Below is a small trained network, with its code and all its weights. Each question gives an input and a class and asks what happens when units are switched off, that is, made to give their printed mean instead of their output.

import numpy as np


def w(rows, s, z=0):
    codes = np.array(rows[::2]) - 128.0
    scale = np.full(codes.shape[1], s)
    scale[-1] = z or s
    return codes * scale


def f(y):
    return np.maximum(y, 0)


def log_softmax(a):
    a = a - a.max(-1, keepdims=True)
    return a - np.log(np.exp(a).sum(-1, keepdims=True))


def net(x, mask):
    res = np.array(x, float).reshape(1, 6) / 4 @ E
    y = f(res @ A[0][:, :-1].T + A[0][:, -1])
    res = res + np.where(mask, y, B[0][:, -1]) @ B[0][:, :-1]
    return log_softmax(res[-1] @ U[:, :-1].T + U[:, -1])


A, B = {}, {}
E = w([
[173,255,134],'x0',
[232,55,151],'x1',
[63,65,114],'x2',
[57,99,177],'x3',
[111,179,241],'x4',
[169,110,125],'x5',
],0.0066)
A[0] = w([
[96,137,152,1],'neuron 0',
[139,173,6,63],'neuron 1',
[143,75,162,190],'neuron 2',
[55,86,87,34],'neuron 3',
[90,200,149,63],'neuron 4',
[61,74,120,21],'neuron 5',
],0.018,0.0035)
B[0] = w([
[113,183,115,152],'neuron 0',
[177,134,4,254],'neuron 1',
[185,75,120,220],'neuron 2',
[45,109,138,236],'neuron 3',
[109,230,152,231],'neuron 4',
[57,70,155,229],'neuron 5',
],0.023,0.0071)
U = w([
[154,146,101,178],'0',
[50,92,159,109],'1',
[112,219,185,77],'2',
[194,150,161,194],'3',
[168,110,241,149],'4',
[127,178,122,182],'5',
[254,109,104,106],'6',
[138,118,116,2],'7',
],0.0086,0.013)

Each question gives the input, the list of numbers given to net, and the class t.
The units are the neurons (one row each of A and B). Each row of codes is followed by its name. A weight is (code - 128) times the scale printed after its matrix; where a second scale follows, it is the last column's (A, B and U).
mask holds one flag per neuron, in row order. A switched-off neuron (its flag False) gives its mean, the last column of its row in B, instead of its output. The means were averaged over made-up inputs and are rounded, as every weight is.
A unit's drop is (log p(t) with every unit on - log p(t) with that unit switched off) / (log p(t) with every unit on - log p(t) with every unit switched off).
The circuit of an input: a set's keep is (log p(t) with only the set's units on - log p(t) with every unit switched off) / (log p(t) with every unit on - log p(t) with every unit switched off). Starting from all 6 units, units are removed one at a time, each time the one whose removal leaves the highest keep (on an exact tie, the one counted first), for as long as the keep stays at least 0.8.
units of the circuit, in order: the units of the circuit, biggest drop first
most important unit: the unit with the biggest drop
top k neurons: the k neurons with the biggest drops, biggest first
drop when u is switched off: that unit's drop, to one decimal
input [5,-3,2,-5,5,4], class 2: top 3 neurons	[neuron 4; neuron 1; neuron 2]
input [-6,2,0,-1,-6,4], class 1: units of the circuit, in order	[neuron 3; neuron 5]
input [6,7,-3,-4,7,-5], class 2: units of the circuit, in order	[neuron 1; neuron 2]
input [0,-4,-4,1,7,8], class 2: top neuron	[neuron 4]
input [2,3,-2,-1,-4,6], class 6: units of the circuit, in order	[neuron 3; neuron 4]
input [1,1,0,-6,4,-6], class 2: units of the circuit, in order	[neuron 1; neuron 2]
input [0,4,8,-3,4,-5], class 4: units of the circuit, in order	[neuron 1; neuron 3]
input [-8,-4,-3,-6,6,6], class 6: top 3 neurons	[neuron 3; neuron 5; neuron 4]
input [-1,-5,-3,-4,-3,8], class 6: units of the circuit, in order	[neuron 1; neuron 3]
input [-8,3,-7,8,3,6], class 6: top 3 neurons	[neuron 2; neuron 3; neuron 4]
input [-7,8,4,5,5,4], class 4: top 2 neurons	[neuron 2; neuron 1]
input [4,0,3,2,7,8], class 2: units of the circuit, in order	[neuron 1; neuron 4]
input [-3,-1,8,-5,-2,5], class 1: top 2 neurons	[neuron 3; neuron 5]
input [-1,7,0,-2,8,4], class 6: units of the circuit, in order	[neuron 2]
input [-7,3,-3,1,-2,-4], class 1: top 2 neurons	[neuron 1; neuron 5]
input [-6,3,6,0,7,3], class 4: top 2 neurons	[neuron 2; neuron 1]
input [-4,-5,5,-5,-5,8], class 1: top 2 neurons	[neuron 3; neuron 5]
input [5,-5,1,3,2,-1], class 2: top 2 neurons	[neuron 4; neuron 1]
input [-4,-7,8,-7,-1,3], class 1: top 2 neurons	[neuron 3; neuron 5]
input [5,-2,4,8,7,-5], class 2: most important unit	neuron 4
input [-5,8,-1,4,3,-2], class 4: drop when neuron 1 is switched off	2.8
input [4,-3,1,7,5,-3], class 2: drop when neuron 4 is switched off	0.2
input [2,-2,5,-4,-6,-1], class 6: drop when neuron 5 is switched off	0.2
